[128 = 0]

nubozuvu: [116 160 178 157 115 130 127 151 110 143 123 139 127 131 116 145 107 107
 140 138  77 151 148 135 169 135  89 104 155 136]
zikosvidip: [128 143  64  97 105 143 150 130  80 113 145 138 129 114 182 136 129 104
 141 142  64 122 157 149 110 175 101  93 141 105]
talnef: [141 115  53  83 148 146 118 120 124 110 114 142 127 124 144 106 151 111
 146 135 115 106 134 161 105 142 104 136 118 124]
nubozuvu: [158 120 128 146 120 122 124 123 130 140  84 115  97 140 117 123 152 137
 146 101 141 121 133 119 158 127 124 137 124 146]
bobomulaf: [135 113 121 104 110 123  99 185 121 108 118 152 113 130 129 134 112 135
 160 128 113 116  95 162  96 150 115 129 124 151]
bobomulaf: [152 129 107 143 112 112 142 125 100 124 115 131  95 121 159 148 126 123
 137 100 113  99 145 135 143 156 117 116 140 128]
zikosvidip: [112 127 165 132  74 113 107 162 147 122 161 130 129 107 128 135  69 124
 122 142 130 108  96 109  66 112 164 145 108 123]
luvras: [178 119 146 168 117 131  95 132 145 150 127 104 179 144 104 116 126 164
 161 120 138  81  97  73 165 112 110 191 107 137]
talnef: [118 136 150 146 126 130 108 119 162 139 162 121 165 110 116 121  89 110
 111 144 130  93 120  98 107  91 136 167 117 112]
bobomulaf: [121 146 126 134 129 137 120 154 131 124 132 150 107 118 138 141  93  97
 129 144  99 115 147 148 121 133 115 114 145 123]
luvras: [134 170  94 151 160 182 130 140 131 143 190 125 194 131 159 139  93 114
 122 183  72 100 169  94 155 134  97 126 159  83]
luvras: [162  80  88 132 139  73 117 116 132 116 108 121  95 111 155 150 142 140
 121  40 170  34 101 144 102 132 141 172 132 156]
bobomulaf: [134 106  89  71 154 151  61 217 138 108 115 163 154 144 111 119 133 132
 182 142  87 106  83 190  89 145  72 150 136 171]
nubozuvu: [100 145 116 117 125 140 143 127 121 134 164 117 156 119 148 136 126 112
 107 143  94 140 148 119 109 129 129 111 147 111]
talnef: [128 100  88  89 171 130 127 144 131 104 118 142 112 143 133 129 158 153
 125 120 163 138 110 167 109 143 142 117 132 142]
bobomulaf: [160 115  99 142 170 120 128 101 109 143 125 107 182 142 134 134 177 150
 139  83 116  87 128 119 183 138  78 160 152 144]
nubozuvu: [121 153 205 168  89 115 123 142 124 122 141 160 107 112 115 139  51 110
 134 157 123 132 122 126 137 127 129 119 114 114]
luvras: [127 135 117 152 143 120 138  62 145 146 148 106 155 103 137 121 124  97
  95 113 133  81 154  96 134  96 129 162 127 103]
nubozuvu: [164 151 162 168  65 153  91 176 151 159  71 117  84 143  93 112 107 115
 180 148  97 132 141  93 155 112 113 139 112 145]
nubozuvu: [122 112 106 129 220 111 165  98 113 111 149 139 137 139 152 160 158 157
  86  95 173 125 135 159 164 148 133 107 169 127]
nubozuvu: [147 129 150 161 118 133  82 214 158 159 103 107 119 151 109 153 126 143
 153 101 100 101 118 110 141 116 113 148 165 175]
nubozuvu: [122 157 111 131 115 181  94 209 157 166 129  98 150 150 122 132 133 117
 147 156  53 137 154  99 122 115 107 124 167 143]
bobomulaf: [153 106  47  93 148 144 136 154 116 111 118 123 110 148 164 135 168 162
 139 115 138 120 127 144 113 164 139 112 139 134]
bobomulaf: [ 99 161 139 141 165 150 119 109 154 146 141 138 149 113 113 121 106  69
 106 156  92 123 169 134 142  95  96 132 150 113]
zikosvidip: [116 123 123 119 126 116 121 100 148 128 106 133  98 106 118 112 127  89
 116 116 138 114 137 143 102 103 134 142 115 130]
zikosvidip: [130 118 127 151  85  65 171  95  77 151  96  84  85 114 166 169 183 122
 110  21 101 112 155 122 148 150 125 107 171 160]
zikosvidip: [219  96 108 147  95 129  97 202 121 102  91 144  78 162 138 138 107 206
 199 122 174  83  74 119 142 175 144 146  94 147]
nubozuvu: [168  62 129  92 102  89  65 140 148 104  68 142 113 130  81  88 147 159
 184  87 185  84  37 157  85 117 124 204  60 181]
luvras: [101 100  72  75 142 107 148 115 126 112 103 123  74 117 152 132 178 114
  98  84 148 139 138 173  73 134 160 103 142 146]
zikosvidip: [119 140 137 132 154 149 136 138 127 136 150 122 166 147 123 133 138 148
 122 149 122 157 133 116 153 130 122 115 145 122]
luvras: [126 112 199 163 143  84 120 111 130 141 134 117 165 132  96 142 135 155
 118  82 156 116  91 116 163 109 119 162 135 156]
bobomulaf: [128  98  36  74 148 112 149  72 109 117 100 115 111 112 159 113 200 107
 117  78 128 107 147 163  99 139 120 130 130 135]
zikosvidip: [152 134  67 140 124 133 123 177 116 152 104  99 101 136 170 165 159 117
 140  77  64  82 168 127 139 152  98 116 190 155]
talnef: [105 144 135 140 197 147 125 118 151 151 141 121 170 137 110 132 146 111
 101 131 113 134 155 129 163 101 100 133 169 132]
talnef: [185 144 135 194  81 119 124 109 123 162  76 103  86 124 130 130 124 108
 158  92 104  77 164  85 187 124 101 152 127 133]
zikosvidip: [135 120 124 124 139 123 136 101 127 124 106 132 111 130 120 116 145 128
 128 121 151 136 131 137 140 126 130 128 116 129]
bobomulaf: [103 152 154 154 173 140 125 129 150 140 169 135 166 123 122 143  96 108
  97 149 116 119 146 121 145 105 117 131 159 114]
talnef: [ 87 143 170 151 173 145 120 135 203 142 153 125 118 125  99 131  90 112
  68 159 178 142 142 108 106  66 187 132 139 114]
luvras: [130  95 172 151 141  58 129  82 147 104  98 157  54  99 114 137  99 117
  98  71 218  86 102 162 115 106 167 152 105 142]
bobomulaf: [140 120  34  69 171 225 132 204 170 114 133 112 114 191 139 107 171 201
 132 210 178 205 133 109  95 142 203  82 121 108]
zikosvidip: [151 128 128 140 198 167  70 165 186 137 112 148 154 152  81 109 115 128
 151 158 140  98 117 137 156  95  92 174 131 144]
luvras: [111 137 110 113 192 164 130 176 145 110 151 157 119 149 137 146 111 141
 110 170 142 155 139 158 125 140 143  89 158 118]
luvras: [124 115 155 105  68 106 133  97 138  98  54 163   4 107  99  88 108  96
 139 141 189 172 122 166  86 117 179 107  56 126]
luvras: [151 144 137 174 139 145 117  86 152 165 158  92 209 127 114 112 124 128
 124 137 119  83 138  56 170  91 107 186 121 105]
talnef: [120  99  95  79 187 121 127 138  96 103 148 145 184 145 136 136 173 165
 136 111 126 135  91 178 129 162  92 125 148 150]
talnef: [ 95 117 184 125 141 107 138 152 123 114 167 136 152 138 119 152 116 170
 104 129 161 167  87 135 117 133 159 110 137 137]
talnef: [ 98 141 110 105 157 157 138 126 146 129 123 132 112 132 123 117 142 105
 107 157 126 170 159 145 117 116 139  98 140 119]
zikosvidip: [147 127 109 129 147 135 105 138 131 126 114 143 133 128 125 124 124 115
 150 126 110  94 128 147 141 132  90 147 133 137]
talnef: [125 132 135 129  97 131 141 129 125 142 106 104 106 137 123 123 154 134
 130 122 125 165 140 109 132 126 145 110 126 135]
nubozuvu: [ 89 107  64 104 197 123 134 175 147 141 206  79 195 134 182 186 167 160
  61  75 116  85 125 117  73 125 158 130 215 145]
[118 170 171 182  95 125 152 136 107 164 127 105 113 126 140 161 117 103
 118 115  69 144 179  99 176 132 111  93 174 127] : nubozuvu
[117 155 114 123 147 169 116 133 153 140 118 136 125 129 114 109 121  88
 130 170  98 143 165 133 134 109 108 121 134 116] : bobomulaf
[103 139 197 164 127 112  98 164 150 155 169 114 188 123 105 153  94 127
 114 117 100 104 105 102 128  97 113 159 158 148] : zikosvidip
[ 68 113 120 111 172  89 172  80 136 109 196 123 135  94 168 160 120 119
  35  99 177 117 131 140  68 113 193 112 153 104] : bobomulaf
[118 177 174 192 142 142 127 113 161 146 140 148 103 106 120 138  51  66
 101 164 115 105 182 113 161  94 122 125 143  94] : talnef
[103 135 139 123 197 132 136 149 138  84 153 199  85 122 138 153  65 115
  98 168 169 137 132 195 119 142 147  87 143 107] : talnef
[121 115  72  71 112 145 117 133 145  83 140 166  91 103 148 101  87 105
 130 177 153 115 114 161  36 133 167 126  79  96] : talnef
[119 136 128 119 117 128 133 124 107 119 152 139 152 118 140 129 112 120
 132 143 103 128 125 135 120 142 113 122 125 115] : zikosvidip
[ 71 143 228 138 132 127 143  70 137 178 136  77 221 147  52  95 190 140
 102 133 125 230 121  79 177  71 118 138 125 143] : luvras
[ 91 138 207 150 141 109 139 135 109 142 178 118 202 137 111 155 125 156
 107 123 114 164 105 113 159 125 115 120 158 138] : talnef
[133 141 146 169 129 117 160 104 126 128 143 126  98 120 149 150 100 130
  97 125 158 122 152 106 149 130 163 109 135 102] : nubozuvu
[134 114 196 184 149  79 157  99 114 166 101  79 135 156 104 160 195 178
 104  40 163 153 125  96 214 118 131 129 169 173] : zikosvidip
[ 85 153 146  83  71 119 152  61  55 131 113 137 168 101 116  90 164  65
 155 141  30 195 149 162 138 146  47 101 110 124] : nubozuvu
[134 148 224 189 115 116  98 196 129 132 166 153 158 134 110 167  45 149
 145 145 111 107  93 114 160 133 108 139 146 137] : bobomulaf
[112 140  98  78  95 153 160  42 110  96 144 153 134  98 134  66 112  93
 128 205 141 171 140 131  90 129 146 114  49  61] : nubozuvu
[169 142 100 153 125 131 132 115 106 129  87 145  83 124 145 132 123  99
 157 116 100  94 166 144 175 152  85 121 135 125] : talnef
[150 100  80 118 170 133  95 133 183 113 121 139 106 122 127 116 112 127
 119 124 185  63 111 137  87 102 157 173 110 127] : talnef
[ 70 159 230 176 130 115  98 184 146 173 218 100 248 122 107 174  81 124
  95 124  57 113 107  83 130  90  98 156 192 146] : zikosvidip
[144 112 142 137 161 150 127 157 144 133 162 102 189 174 113 132 151 217
 126 145 180 156  87  81 153 127 162 139 126 130] : bobomulaf
[150 100 112 107 127 113 100 153 111 119 111 134 149 137 122 126 152 151
 166  98 116 102  87 152 125 148  91 155 125 162] : bobomulaf
[132 152  85 142 181 163 130 186 135 122 163 148 118 137 172 171  91 123
 113 154 102 100 165 143 136 153 123  95 185 110] : bobomulaf
[132 125  37  99 181 138 130 123 118 121 122 137 122 119 168 139 157  93
 122 104  90  82 166 173 121 148  88 122 169 130] : bobomulaf
[168 165 151 221 127 117 168  86  97 158 135 109 122 126 160 166 109 123
 118 101 107  89 185  78 229 144 104 118 163 102] : bobomulaf
[106 149 146 123 153 140 141 120 111 115 151 160 144 126 127 130 106 113
 122 166 113 159 139 155 147 140 107 100 135 109] : nubozuvu
[143 112  99  96  50 129 117  93 136 126 103 107 116 108 121  76 138 114
 153 138 136 121 112  99  71 111 153 161  57 115] : nubozuvu

nutel_rus: [141 133 135 147 163 145 184 100 104 162 113 143 103 190  88 120 107 108
 125 150 136 116  95  87 117 137 131 161 134 173]
nutel_rus: [164  81  98 131 130 112  39  96 152  72  53  72 166  81 153 144  94 155
  68 103 164 173 160 146 151 139  96 112 112  34]
nupur_tus: [ 97 101 120 128 150 131  90 194 134 111 128 123 144  99 139 153 153 127
  95 131 121 138 174  99 123 125 166 132  84 120]
nupur_tus: [122 133 110 132 118 146 144 112  99 144 141  98 176 145 109  89 124 149
 110  89 131 135  94 141 127 155 147 129 131 136]
nel_toraf: [125 149 142  80 147 142 126 166 161 135 166 150 132 123 157 128 173 131
 163  96 116 168 109 182 136 105 136 130 143 129]
nutel_rus: [155 158 115 145 158 133 102 158 161 177 101 103 119 104  82  94 164 128
  86 119 143 147 125 111 126  78 181 187  66  61]
nel_toraf: [146 157 157 109 144 121 150  97 136 167 134 138 102 192 103  98 106 112
 180 139 127 149  69 115 115 114 107 122 193 167]
nupur_tus: [117  72 138  95 151 128 105 144 141  52 120 163 123 112 202 211 118 124
 137 138 126 150 173 154 145 146  82  94 146 139]
sosob_das: [165 117 136  88 111 148  83 123 150  87 127 106 157 167 152 103 118 123
 155  87 114 201  77 122 134 124  81 114 167 121]
nupur_tus: [ 99 129 133 141 117 127 156 134  95 152 154 131 133 159  97 120 108 128
 137 145 112 107 114  95 110 134 149 114 141 170]
sosob_das: [147  83 118 152 125 174 182 108  90  77 114 162 114 159 141 178 106 111
 103 143 122 103 134 101 140 154  95 159  93 153]
nutel_rus: [145 148 129 151  26 142 190  66  89  85 158 145 115 138 156 101 127 108
 172 128 104  52 114 133 136 175  61 123 144 176]
nupur_tus: [150 141 124  92 120 172 152 132 136 113 163 141 153 137 159 115 164 137
 146  69 117 162  85 193 148 128 115 146 130 125]
fenor_vemit: [ 96 106 105 122 140 143 128 145 103 119 142 109 185 115 141 131 137 155
  94  91 132 137 137 157 132 166 157 118 116 135]
nel_toraf: [132 163 141  88 148 143 146 150 159 136 160 156 118 117 166 118 191 121
 165  96 124 144 115 190 139 123 128 147 137 142]
nutel_rus: [142 128 114 131 131 164 178  77  88 130 127 112 165 180 122  89 117 132
 118  88 138 131  76 138 132 185 113 146 147 171]
sosob_das: [ 69 130 128 118 113  85  81 151 111 179 164  78 186 131  80  95  87 171
 133 121 118 153 110 120 101 114 182  52 178 126]
fenor_vemit: [146 148 130 137  98 123 119 121 139 131 126 121 114 121 120 104 136 119
 139 131 122 118 122 115 127 113 119 137 121 112]
nutel_rus: [132 113 116 127  77  74   1 116 168  38  71  62 157  38 211  99 155 117
 118 109 147 122 211 119 139 190  72  88 133  90]
fenor_vemit: [163 184 104 162  53 169 174  92 101 133 143  96 150 135 117  23 184 110
 125  75 119  79  86 118 131 172 122 190  88 144]
nupur_tus: [113 138 135  63 140 184 145 177 122 139 205 128 195 188 139  90 163 143
 164  48  94 207  43 165 126 129 152 124 164 175]
sesoz_tusu: [142 109 126 120 105 133 117 155 147 113 147 158 111  95 124 193 106 154
 126 143 110 147 137 166 144  47 129 114 100  49]
fenor_vemit: [107  92 101 131 154 181 171 137  80 105 139 127 182 148 143 141 139 141
  81  87 131 130 123 141 136 188 149 151  97 166]
nel_toraf: [122 142 125 154  95 114 137 107 111 132 126 115 124 123 118 100 127 119
 131 140 127  85 137 103 120 151 124 126 127 147]
nutel_rus: [146  96 118 126 113 151 162 105 108 115 142 154 133 139 115 187  72 164
 117 129 121 144 103 176 146  89 113 112 125  84]
nupur_tus: [120 125 125 136 109 134 165  98  96 130 143 131 139 151 120 125 103 136
 135 127 125 109 109 136 127 150 118 114 148 156]
nutel_rus: [111 137 141 129 194  72  24 179 187 144  64  88 107  88 134 102 172  92
 109 156 155 146 196  52 106 133 161 140 116 123]
fenor_vemit: [103  47 111 142 144 152 117 154  85  83 116 123 165 155 121 188  73 140
  76 141 118 147 146  73 124 144 138 109 104 138]
nel_toraf: [167 118 133  95  79 170 114 127 117 133 171 101 179 220  76  92  64 153
 157  84  86 223   6 107 122  65 113 101 172 102]
sesoz_tusu: [105 119 115 163  83 122 150 128  92 132 147 131 130 110 102 144 103 143
 112 153 114  78 148 116 123 121 146 112 103 119]
sesoz_tusu: [155 162 131 150  80 131 133  96 112 162 130  91 133 180  71  48 107 115
 144 124 116 124  66  67 109 120 124 139 145 139]
sesoz_tusu: [145 102 116 119 141 138 105 112 133  91  99 112 151 123 156 137 122 134
 106 104 143 155 133 143 142 152 104 129 127 111]
nel_toraf: [146 161 130 130 100 137 182  89 125 129 145 155 104 117 147 120 149 124
 155 121 129  89 118 182 142 139 101 143 133 137]
nupur_tus: [128 156 142 125 109 146 170 149 125 149 171 161 102 147 115 121 150 114
 162 136 101 112 104 124 122  99 138 145 122 151]
sosob_das: [ 84  80 111 134 181 150 146 170  99 111 128 143 153 119 143 184 136 138
  77 129 134 123 171 126 130 162 168 137  88 153]
sosob_das: [168 137 138 125 134 121 126  85 148 125  97 131 100 145 131 122 112 115
 145 136 142 139 110 130 134 122  87 135 152 118]
sesoz_tusu: [ 98 113 138 114 179 113 117 155 141 117 118 148 115 109 163 164 149 116
 127 145 139 126 175 132 127 150 135 122 132 158]
fenor_vemit: [206 167 129 150  77 130  95  95 166 115  85 101  92 123 120  64 151  91
 137 125 130 123 110  83 133 104  83 178 101  80]
fenor_vemit: [173 139 123 159 109 175 189  85  98 116 111 133 110 186 115  88 136  89
 124 123 124  98  89  74 128 163  96 192 105 173]
sosob_das: [131  83 122 110 143 150 114 119 108  95 119 111 172 172 136 139  89 139
 114 103 127 177 100 116 130 154 109 108 153 143]
sesoz_tusu: [146 150 151  97 235 127  77 191 199 167  90 128  96 141 124 109 190  91
 125 127 147 195 129  88 117  93 165 185 113 125]
sesoz_tusu: [112 152 130 127 117 131 169 124 115 149 161 146 125 124 128 120 145 133
 147 124 122 100 120 161 128 134 138 127 135 151]
fenor_vemit: [ 94 138 118 135  85 121 130 145 106 141 168 113 159 107 117 109 133 150
 129 116 111 105 131 140 121 130 158 103 123 128]
sosob_das: [130  88 131 132 111 152 134 145 110  86 135 149 124 155 133 168 101 117
 127 146 104 133 128  86 127 119 109 123 116 141]
nel_toraf: [126 143 141 131 159 108 152 105 137 145 112 151  89 125 136 139 134 113
 143 155 147 102 145 139 127 141 118 134 146 153]
sesoz_tusu: [130 106 139 127 199 110  57 161 161 122  65 102 115 142 128 124 137  92
 103 151 147 166 159  39 111 138 138 147 122 141]
nel_toraf: [129 113 138  69 150 150  99 181 157 126 168 141 155 143 137 156 126 154
 149  94 106 217  88 172 136  68 141 105 148  95]
sosob_das: [121 141 145 104 109 106  76 165 158 135 150 117 130 121 125 112 133 129
 161 128 108 160 120 116 117  87 135  98 151 111]
nupur_tus: [115 104 115  91 141 166 123 152 118  99 156 118 192 139 163 129 146 150
 119  66 120 178 105 170 139 157 134 120 134 140]
sesoz_tusu: [126 121 145 113 156 114 100 147 151 123 115 135 109 135 137 142 128 112
 142 147 129 149 140 104 122 117 121 121 144 137]
nutel_rus: [137 141 128 136 115 154 186 117 106 149 155 152 118 156 103 128 122 131
 137 128 116 113  93 139 129 112 133 146 121 139]
nel_toraf: [ 58 142 140 139  71  65  85 163 119 145 168 108 136  87 118 111 122 135
 158 164 104  82 173  95  99 127 158  57 155 149]
sosob_das: [ 64 121 110 152 166  92 143 113  84 191 127  98 167 119  80 127  89 172
  86 138 156 102 144 144 111 160 193  91 145 143]
fenor_vemit: [126 186 154 100 185  95 167  73 150 187 123 142  98 145 141  89 151 117
 181 124 164 120 104 190 126 164 114 126 208 185]
[134 136 126 117 146 120  97 123 139 149 114  93 153 140 113  92 125 136
 122 106 140 164 105 124 122 130 139 124 147 118] : nupur_tus
[121 126 149 129 137  99 126 114 130 143 121 140  97 151 111 143  90 119
 154 170 128 123 127 100 115 114 115 101 167 148] : fenor_vemit
[159 162 146 129 133 115 141  91 148 147 109 136  86 147 123 101 133 102
 160 144 138 119 109 119 126 124  99 145 154 142] : fenor_vemit
[166  92 120 104 117 140  94 102 143  71 106 120 149 125 164 157  98 144
 122 102 133 178 117 165 152 123  76 109 142  80] : sesoz_tusu
[111 125 109 162  64 130 167 101  79 126 154 124 146 117 108 127 100 150
 117 133 116  73 129 137 128 142 131 109 116 128] : sesoz_tusu
[ 90 155 156 110  88  82 118 137 131 161 180 135 118 133 112 117 104 137
 194 155 102 118 115 132 107  97 132  59 195 152] : nel_toraf
[157 121 120 153 176 144 138 100 123 128  68 114 116 156 119 110 134  99
  90 131 157 124 129  79 127 167 121 183 104 147] : nel_toraf
[157 169 144  90 206 136 166 103 172 153 112 164  91 127 168 125 185 113
 155 105 163 146 114 210 148 142 110 172 152 145] : fenor_vemit
[133 166 117 123  81 157 160 164 132 157 192 145 135  98 109 116 167 153
 136  98 100 122 101 186 138  67 167 149  83  78] : nutel_rus
[145 112 142 133 150  98  94  92 138 124  76 111 108 160 116 126  80 110
 133 161 146 145 127  75 118 135  95 111 169 137] : fenor_vemit
[142 119 133 114 108 129 120 132 141 113 141 146 118 120 133 160 109 141
 142 133 116 146 121 154 138  85 111 110 132  91] : sesoz_tusu
[111 125 111 133  97 168 187 125  80 123 174 136 166 144 128 121 133 145
 122  96 110 107 102 155 133 157 140 133 115 158] : nupur_tus
[105 103 105 110 168 134 101 137 123 115 116  97 189 105 155 130 141 157
  86  81 151 161 143 171 138 173 150 118 126 121] : fenor_vemit
[ 90 100 137 117 158 110 127 141 116 135 137 142 132 137 125 172  94 142
 130 152 128 136 142 130 120 127 141  88 157 149] : fenor_vemit
[ 98 141 127 112 135 113  97 164 140 150 149 109 154 105 126 109 151 143
 129 111 125 143 135 143 120 122 165 111 132 121] : sosob_das
[116 113 129 151 151 104 118 117 121 134  94 121 112 128 114 141 104 119
 109 163 144 109 157  88 118 142 132 123 128 139] : nel_toraf
[166 123 125 163  78 126 193  55 118  76 107 187  58  84 169 193 112 116
 137 173 138  41 174 178 159 136  53 140 105 106] : nupur_tus
[123 102 145 133 194 110 121 137 137 148  94 148  89 156 101 175  89 116
 118 182 141 144 142  82 116 102 138 126 138 136] : nutel_rus
[209 166 163 137 136 137 168  81 165 135  89 176  23 178 119 119 133  64
 178 175 131 114  96  83 131  91  62 190 136 141] : fenor_vemit
[130 117 120 106 179 144 121 176 163 124 128 158 121  79 153 185 166 145
 100 115 138 157 159 192 149  89 157 154  80  72] : sesoz_tusu
[113 121 116  98 107 138 112 160 134 117 171 127 170  92 147 146 138 169
 127  88 114 159 123 200 142 103 146 100 123  84] : nutel_rus
[ 90 134 139 137  85 103 135 148 110 150 172 139 121 124 101 139 102 140
 154 162 101  98 133 114 111  98 149  84 144 137] : fenor_vemit
[ 85  94 133  83 171 145  66 250 161  91 157 142 153  96 177 173 188 124
 119 109 103 183 174 120 127 109 171 125  92 128] : sosob_das
[148 117 106 152  95 163 184  65  75 112 125 115 158 166 117 106  98 137
 109 103 132 105  89 133 137 176 102 141 128 149] : sosob_das
[152 115 127 111 161 134  93 113 146 103  88 103 144 145 152 111 133 116
 118 103 147 171 120 117 133 159 102 139 144 132] : sesoz_tusu
[147 184 131 167  55 114 173  94 121 159 147 141  81 109  98  92 138 116
 156 156 116  52 123 127 125 103 120 146 111 117] : sosob_das
[ 94 129 115 172 114 117 148 111  80 141 120 101 144 135 105  93 123 119
 103 143 134  68 149  72 109 189 150 130 118 181] : sesoz_tusu
[131  91 119 126 121 140  83 151 118 119 124  94 169 160  94 127  83 144
 103 118 113 182 100  78 119 102 142 109 125 101] : nel_toraf
[ 94 122 150 114 128 108 128 149 128 119 152 155 110 129 149 155 126 117
 164 157 113 114 150 119 118 131 121  93 159 171] : nutel_rus
